[ -8.3 -50.6  -3.4  70.4 -12.9   1.7 -13.1  35.4 -11.4  35.7   6.7 -12.5
 -32.7  -0.4  12.3  28.3  -5.7  -3.7 -12.3 -12.1  10.4  -3.2  17.6  11.4
 -56.8   7.2   5.2  11.8 -11.2  33.4 -12.0  -4.9 -14.3 -17.1 -67.4  24.2
   4.9 -43.8  -3.9  -4.8  -5.3 -36.9  -4.3 -15.3  -4.0  -4.3 -28.3 -23.6
 -13.5  -1.5  -8.9 -19.3  -0.7  -6.3   1.9 -49.3 -18.9 -15.3  -3.2   0.4
 -44.3  -0.7   6.6 -17.5  11.3 -20.2  20.9  -4.0  -5.1  17.9] | vab + meluz
[  2.1  20.6   4.0 -35.1   3.4   4.7   2.0  -1.1 -13.4  -4.9  -8.8  11.9
  23.0 -27.6  -3.3  12.0  -9.8  -8.6  -0.4   4.7   1.7   0.1 -14.9  -6.7
  26.1   4.7  23.6   6.4   1.2 -25.1   7.9  -1.6  18.6   1.7   1.3   0.2
   0.2  32.3  -5.2  -3.7  -1.7  11.6  17.7   8.6  -0.6  -2.2   7.8 -17.0
 -15.9 -11.9   0.1   0.6   1.0   2.7  20.3   5.2   8.7   5.4   1.5   8.6
  45.3 -17.5  -2.5   1.9 -41.8   0.6  14.0  11.8   5.6  24.6] | vab + Vofo
[  0.0   8.4   4.2  26.3 -10.5  -2.9  -9.9  -7.9  18.8  15.2 -13.8  -0.2
 -25.3 -16.8   7.7 -18.0   4.1  -4.3  -3.5  -2.0  -4.0   8.1   1.1  20.8
  -2.8  -1.0  16.2  15.9  -0.4   0.5   2.0   5.4   8.2   2.2 -20.5   6.2
  -2.6   4.6  -8.1  -0.8  -3.2 -49.7   8.5  11.0  -7.8  -2.6 -12.0 -26.5
   6.6  -2.6  -5.2  -8.2  -1.4  -0.3   7.5  -4.6  -6.6  -4.0   6.2   5.7
 -13.2  18.5  -1.3   1.9   1.9   8.2  28.8  19.1   3.0  28.6] | vab + meluz
[ -6.4  -0.7  17.7  72.0   2.8  12.2  -4.6  -5.6  13.8  24.0 -21.6   0.1
 -37.0  -2.8   5.1  -8.1  -9.9  -9.7  -4.5  -4.1  -5.0   9.6  -3.3  15.6
 -17.1   7.4  23.4  21.0   2.6   2.2 -16.0   5.5  -1.2  -6.3 -14.2  16.5
   1.5 -27.9 -11.2   1.2  -6.0 -79.1  -2.9  11.8 -15.1  -7.0 -27.0 -13.0
  21.1  -3.4  -1.2  -3.9   1.3   2.3  10.8 -23.8 -14.9  -5.2   4.7  13.2
 -22.8   4.6  -2.9   9.0  19.0  22.2  76.9  29.2  -6.5  35.0] | kasom + meluz
[ -9.1  -3.0   2.1   0.2  -3.4   6.3  -0.8  10.3 -19.8   4.7  -5.3  -6.4
 -11.0 -16.1  -2.9   8.9  -4.4 -16.6 -11.9  -1.6  12.1   1.4   2.9   5.7
  29.3   8.4  22.5  16.7   4.8 -11.1   9.1  -8.5   1.2  -6.1 -23.3  31.4
  11.1   9.9   3.5  -0.5  -0.2  -6.8  11.8  -5.8   0.2  -4.6  10.8   1.4
 -15.0  -3.5  -3.2   0.2   2.6  -2.0  -5.8  13.2  -8.9  -0.6  15.2   2.8
  14.2 -25.6   2.1   1.8 -29.5 -25.7  61.6 -30.6 -11.9  -7.7] | kasom + Vofo
[  0.7  10.9  15.3 -36.0  -2.8  -1.8   1.6  -9.2   4.8  18.3   2.5  11.3
  10.1 -23.5   5.2   8.1 -10.0 -21.0  -0.8  -1.8  -6.4   9.5  -4.8  24.8
  32.8   2.0  17.3  13.7   0.5 -24.4  -2.6   2.8  19.0  -8.9   3.4  -1.0
  -5.0   9.6  -5.0  -1.2 -10.7 -39.4  21.2  20.4   0.8  -3.7  12.8 -30.9
  26.8  -5.9  -0.8  -6.7   7.6  -2.0   0.5 -21.0  -2.5   8.9   7.6  13.8
  -1.7  -5.5  -1.2  10.7 -32.5  22.3   0.4  19.6   0.5  33.4] | vab + sarim
[ -6.0   8.3   1.3 -13.5   3.3   9.7  -3.8  10.6 -17.7   1.9  -1.3   4.8
  11.9 -32.0   1.5  10.0  -2.0  -8.8  -1.9   2.7   7.9   1.0  -7.4  -7.2
  15.8   6.0  15.8  10.0  -2.7 -13.4   5.0  -7.3  12.4  -1.1 -20.0  18.4
  -0.2  15.5  -0.5  -6.2  -1.0  -4.6  10.8  -4.3   4.2  -5.6  12.3  -2.8
 -17.1  -7.3  -4.0  -2.2   1.6   0.1  35.8  20.0  -0.4   1.5   0.6   2.3
  25.4 -18.1  -5.4   0.7 -56.8 -16.2  19.5   1.4  -1.4   3.2] | kasom + Vofo
[ -9.0   0.4   1.0   6.1   7.2  14.7   2.8   4.3 -15.2  15.7  -4.4   0.7
   1.4 -27.1  -6.3  23.9 -10.0  -8.7  -3.0   3.3   8.8   0.2  -7.0  -3.2
   0.0   8.9  19.2  12.0  -8.1  -5.0   6.4  -4.5  16.1  -9.7 -19.5  21.1
   6.3  22.7  -1.2   0.0  -7.1 -15.5   9.4   1.2   1.9  -3.8  -7.2  -3.6
 -19.4 -11.7   2.7  -2.2   2.9   3.8   5.4 -15.7  -3.7   0.1   8.8   4.4
  34.1 -28.9  -3.3   0.4 -24.8 -21.0  15.2   6.1 -11.4   6.0] | vab + Vofo
[ -4.6 -13.0 -10.7   1.0  -3.9   7.6  -1.4  17.2 -28.3  -1.4  -4.4  -1.1
   1.8 -14.4  -8.7  28.6  -6.8  -1.6  -5.6  -2.9  10.0  -2.7   2.2  -5.4
  20.3   4.7  18.6  12.7  -6.9   3.8  -9.9  -4.4   9.9  -5.8 -19.4  14.7
   7.5  21.9  11.8 -18.0   1.8  34.9   6.6  -8.7   4.7  -2.6  -7.8 -12.2
 -35.6  -8.1  -1.8  -5.2   1.4  -8.1  -3.2 -18.3  -2.5  -8.7   4.4   3.8
  27.8 -23.3   6.2 -11.3 -31.0 -31.9  22.5 -18.7   3.5   8.4] | vab + Vofo
[-10.8   5.5   4.9   9.2   4.7  11.7  -0.6  -0.6  -2.2  14.6  -4.5   0.5
 -12.6 -21.7  -5.1   1.1  -4.4 -13.0   3.8   3.1   5.5   7.7  -6.8   4.8
   3.8   6.8  13.2  12.5  -6.9  -2.2   2.4  -1.9   9.8  -6.4 -11.4  26.8
   9.0   8.0  -0.6  -1.9  -0.6 -32.6   8.1   0.4  -9.1  -5.2  -0.9   6.8
  -1.7  -5.3  -3.1  -8.9   1.0   7.7  10.1   1.7  -3.1   0.4  15.2   3.2
  18.7  -8.3  -4.8   4.1  -1.4 -16.7  31.7   4.2 -16.8  -3.1] | kasom + Vofo
[  3.0  -0.9  21.2  40.2  -2.9  -0.5  -4.8  -3.5   9.4  10.1 -13.0   4.8
 -18.9  17.4  15.3  -9.6 -11.0  -6.9  -3.6  -8.6  -7.3   0.4   2.1  19.0
 -21.3   4.1  11.9   6.3   0.6  -1.5 -10.6   7.7  11.5  -8.2  -4.0 -12.2
   2.1  -4.0 -15.9   2.1 -10.0 -46.8  10.9  10.1  -4.3   4.3  -8.5 -36.5
  15.8  -6.8  -2.3 -11.3   4.0   0.7   1.4 -47.4  -4.6  -2.3  -0.9  14.3
 -17.3  12.6  -4.7  12.3   9.4  27.6  20.9  24.7  14.1  52.5] | vab + meluz
[  0.3  45.7  49.6  37.0  16.0   7.5  -6.2 -33.7  37.0 -12.7 -43.8  18.3
 -20.3  -6.9   1.4 -50.2 -12.1 -14.8   0.2  10.6 -11.8  18.4 -24.5  29.0
  64.1  14.7  44.0   4.1  13.8 -38.1   0.5   6.9  13.8   5.7  23.6  -9.9
   7.7  58.2 -12.3   4.8  -3.5 -79.1  22.6  34.1 -13.7   3.3  10.5 -17.2
  37.1  -8.1   1.9   7.1   4.4  15.2   5.7  32.8   9.7  -3.9  20.5  16.4
   8.7  10.8 -13.3  65.5   1.6  50.1  79.1  54.9  16.2  54.0] | kasom + meluz
[ -2.0  30.6  10.8 -38.3   7.2  11.4  -1.5 -12.1 -14.5   0.9  -8.3  10.8
   8.5 -26.0  -6.5   7.1  -9.5 -15.7  -0.5   1.0   2.6   4.2 -10.1   6.4
  36.6   0.8  23.6  14.0   3.4 -31.3  11.9  -4.8  24.6  -1.0  13.1  12.3
   7.6  35.1  -2.6  -0.8   1.9   6.5  20.2  14.6   1.7  -3.5   9.8 -11.3
  -6.6  -8.8   4.7   0.5   5.6   1.9   1.6   3.5   2.2   7.9  12.5   8.3
  48.5 -21.3  -1.6   9.4 -41.6  -2.0  21.5  -9.6  -2.6  15.4] | vab + Vofo
[ -5.5  15.8  16.6 -22.0   6.9   7.2  -0.2  -9.3  -1.2   0.9  -5.5  11.1
  11.4 -17.4  -0.1  -4.7  -5.8 -18.2  -0.3   7.1  -1.6   4.0  -6.9   9.4
  30.8   4.5  14.8   5.5   1.1 -24.5   2.4  -2.3  15.8  -1.2  10.0   3.1
  -2.8  28.5  -6.0   0.4  -0.8 -21.3  18.2  11.2   3.2  -1.8  15.9 -14.6
   7.2  -6.5  -1.3   0.2   5.8   5.0  -1.5   0.8   2.6   6.9   7.1  10.8
  27.2 -12.9  -1.1  14.0 -29.1   7.3  11.8  10.3   2.3  18.7] | vab + sarim
[ -3.8  11.9  15.3  40.5   4.9   5.1  -7.2 -27.3  13.4   4.4 -19.2   2.5
 -27.2   4.9  -3.5 -15.4  -9.8  -5.8  -3.4   2.5  -3.7   7.9  -3.7  17.3
   6.5   6.2  16.7   8.5   1.4  -6.1  -6.7   4.0   4.5   1.2   6.0   2.2
   9.4   9.4  -7.7   3.1  -8.2 -47.6   4.4  10.8  -9.2   1.4 -10.1  -6.2
  16.0  -3.2   0.0   0.2   0.9   3.5   1.1  -8.3  -4.8  -0.8  10.4   7.9
  -9.8   7.9   1.0  11.7  15.6  13.8  51.4  16.6  -1.5  20.1] | kasom + meluz
[ -2.5  -6.8  10.7 -34.6  -2.7   2.5  -0.6  10.7 -12.7   7.8  14.3   8.0
  25.0 -22.2   1.1  18.5  -8.1 -17.9  -1.2  -1.4   4.9  -2.1   0.6   2.2
  19.1   4.6   9.2  13.3  -8.0 -31.6   0.8 -10.1  10.8  -9.0 -17.9  -3.6
  -1.0  15.8  -1.0  -6.8  -7.4  -6.8  19.0   0.1   5.3  -3.9  18.8 -27.0
   0.1 -12.9   0.5  -7.0   6.0   3.3  -0.7 -23.5   1.2   2.3   0.9  12.3
  18.8 -17.8  -2.8   3.6 -43.0  -1.5 -12.8   2.7   6.5  22.2] | vab + sarim
[ -6.0  23.1  -0.5 -31.1  -1.7   9.9  -2.9   1.4 -13.6  -1.8  -6.7   9.7
   9.3 -32.8  -2.7   3.3  -6.8  -7.9   4.0   0.6  -0.9   7.0  -7.7  -0.8
   0.5  -0.9  15.8  15.1  -4.7 -20.6  11.9   2.2  27.9   1.9   4.0   9.0
   4.8  24.4  -0.4  -0.4   0.6   9.3  18.9   5.1   3.9   0.8   0.9 -17.2
 -16.3 -10.8  -0.4  -2.9   1.4   0.8  15.7  -1.0  10.1   9.8   4.7   1.7
  48.5  -8.4  -1.5  -0.4 -29.6  -9.6 -10.6   8.1   1.1  11.9] | vab + Vofo
[ -8.8 -10.7   1.7  -2.3   6.2   7.5   3.0   1.5 -10.6   1.4   2.4  -2.7
  13.6 -24.6  -6.0  12.3  -5.0  -5.4  -2.4   2.4   9.9  -1.6   1.3  -5.1
  21.5   7.3   4.4   3.2  -5.0  -4.6   8.3  -7.9  -0.4  -0.5  -7.7   6.5
   8.5  25.9   5.8   0.3  -2.6   8.8   6.5  -2.3   8.3  -7.1  11.2  18.2
  -7.1  -8.7  -0.1   0.8  -0.4   4.0 -10.9   2.5  -2.2  -0.5   9.6   2.3
  17.9 -24.1  -4.6   3.1 -16.5 -25.8  12.1 -16.5  -8.3 -17.3] | kasom + Vofo
[ -0.9  16.8  36.3  20.8  11.9   1.0  -2.8 -19.0  27.1 -11.0 -25.1   7.8
  -4.6   3.5   0.2 -32.4  -2.6  -2.4  -2.0   6.9 -11.5   4.0 -12.5  10.1
  50.1  13.8  25.5  -6.2  11.3 -17.6  -0.9   4.8  -1.6   2.7  13.9 -19.3
  -2.3  38.4  -9.2   0.4  -6.3 -61.8   4.7  18.8 -15.1   0.4   7.6  -6.5
  33.2  -2.9  -2.9   7.4   0.5   7.1  -2.2  34.8   4.1   1.1   6.8   9.7
  -4.1   8.0  -4.9  23.8  -3.6  34.8  69.0  35.9  17.1  29.3] | kasom + meluz
[ -2.5  19.1  14.7 -16.9  -1.2  10.6  -3.3  -0.6  -6.1   6.8 -13.6  14.2
   2.3 -23.7  -4.5   3.5 -14.4 -17.6   0.4  -1.5  -2.9   0.6  -7.1  15.7
  18.6   2.1  26.8  19.5   0.9 -26.9   7.2   0.8  26.8  -3.0   6.5   5.6
   3.4  32.9  -4.3  -1.0 -11.1 -16.5  22.0  15.7   5.8  -1.9   6.0 -32.0
   5.9 -16.8  -0.5  -8.1   5.2  -0.1   1.8 -17.5  -0.4   4.1   7.7  14.4
  34.1 -11.9  -0.4  11.5 -33.1   5.1  20.8  11.6   2.8  38.4] | vab + sarim
[ -0.8  16.7  15.5  -8.2   6.7  10.0   0.3   1.6 -14.6 -11.9 -15.2  10.3
  14.6 -22.2  -1.6   8.8  -2.4  -8.4   0.5   1.9   2.1   2.5 -12.4  -9.8
  16.1  11.0  17.5  10.2   0.2 -24.4   3.1  -1.8  15.4  -0.9 -14.6  13.6
   0.7  11.5  -3.3  -2.4   1.7  -6.5  10.5   0.7   0.2  -2.2  10.0  -8.9
 -15.2 -14.5   0.2   0.5   3.8  -0.4  14.2  17.5   0.7  -1.5   3.3   8.4
  29.6 -16.2  -5.5   9.7 -33.6   3.2  42.8  10.4   0.4  18.8] | vab + Vofo
[ -3.7  10.3   7.0  -4.0   4.1   2.5  -4.4   4.2 -16.1   0.6  -6.8   5.2
   7.7 -21.5   0.0   5.3  -5.6  -4.4  -1.0  -2.9   6.1  -0.2  -7.8  -9.2
  -9.4   5.1  13.3  11.8  -3.3 -10.4   0.3  -4.9  15.8  -5.9 -11.8  13.2
   4.7   0.0   1.7  -2.3   1.6  -3.8  10.0  -4.2   3.9  -0.1   1.4  -4.6
 -18.4 -11.4  -1.3  -3.1   2.6   2.3  16.5   3.1  -0.4   1.4   3.2   0.8
  28.1 -11.2  -4.4   1.5 -23.0  -6.7  16.3   4.7  -3.7  13.7] | vab + Vofo
[  4.2  29.3  30.0  28.1  -1.1   3.7  -7.4 -15.4  18.9  -2.5 -27.5  13.7
 -26.5  -2.3   2.6 -42.6  -6.4  -3.5  -7.9  -2.5 -17.9  10.1  -5.5  33.3
  28.4   4.7  24.2  12.4   7.6 -20.1   1.7   6.8   8.2   1.9  10.3   2.9
   8.0  22.7  -2.3   5.8  -2.9 -58.9  15.3  20.7 -11.0   4.7   3.9 -25.9
  25.9  -2.0  -3.0  -5.6   0.9   4.5   2.6   8.6  -1.4  -0.8   9.9  13.2
  -5.4  16.5   1.0  23.8   4.3  28.4  63.7  24.1   7.0  37.7] | vab + meluz
[ -7.7 -17.5 -10.7  -6.4  -5.2   7.7  -2.5  29.8 -34.5  18.5  14.4   1.0
   6.5 -31.9   0.2  29.0 -10.5  -9.4  -3.4  -3.4  11.4  -1.3   3.5  -6.4
 -25.2   2.1   4.6  18.8 -11.7   5.4   7.8  -7.3  12.1   1.3 -43.6  27.7
   5.0  -6.1   3.0  -6.6  -0.3  19.7   6.1 -15.2   6.7  -4.4  -2.3  -8.6
 -34.0 -11.2  -1.9 -16.8   0.2  -1.3  13.3 -18.9  -6.3  -5.6   2.0   3.5
  21.9 -21.1  -0.3 -16.3 -28.5 -30.1 -15.5 -15.5 -13.1   0.5] | vab + Vofo
[ -0.5  -4.7  15.3  44.1  -8.5  -1.4 -10.9   6.1   6.5   8.4 -19.6   1.3
 -36.4   7.1   4.7 -17.1  -7.3  -6.3  -8.6 -12.5  -0.5   4.3  13.4  34.8
  -5.2   2.7  19.9  14.4   1.8  -0.2  -4.1   2.2   1.3  -3.4 -18.2   5.6
   9.6   5.8  -7.5   4.3  -4.3 -38.2  10.8   8.2  -5.0   4.6  -6.2 -35.8
   5.8  -1.1  -4.7 -14.2   1.6  -6.2  -4.9 -19.5 -10.0  -3.3   7.5   9.0
 -19.0  11.0   9.1   6.0   5.0  10.0  54.8   1.7   7.1  41.2] | vab + meluz
[  0.1  31.4  17.1 -18.4   3.5   5.2   2.4 -19.8   7.6  -4.2 -21.7   9.2
  -1.4 -14.3  -1.2 -20.2  -6.4 -14.1  -0.7   4.6  -1.3  13.6  -7.5  20.2
  43.2   4.0  27.0  10.1   6.5 -22.8  10.4   3.9  22.3   3.1  23.4   0.0
   9.1  46.3  -0.8   5.0  -2.8 -26.1  17.2  22.3  -2.3   1.9  12.3 -10.7
  14.4  -5.2  -1.3   3.0   4.5   3.2  -3.1  10.7   3.1   6.6   2.5   9.3
  28.5  -8.0  -2.8  20.7 -22.5  13.9  35.4   9.6   5.4  19.2] | kasom + sarim
[ -8.7   3.5  -1.7   1.5   1.8  14.8   8.5   3.2 -21.1  10.4  -4.4   8.8
   3.2 -26.5  -3.6  21.0  -8.0  -7.5   1.7   1.7   6.7   1.8  -8.7  -8.0
  -7.7   5.3   9.5  12.7  -5.7  -7.2   5.5  -5.2  22.1  -4.3  -9.6  20.3
   6.7  15.2   1.8  -2.9  11.4   5.6   5.4   0.0   3.7  -6.8  -5.3  -1.3
 -23.2 -12.5  -0.7  -3.7   2.7   1.2  11.8 -11.8  -1.7  -0.6   5.7   6.1
  39.7 -27.1  -3.4  -1.6 -23.2 -22.8   7.9   1.9 -12.0  10.7] | vab + Vofo
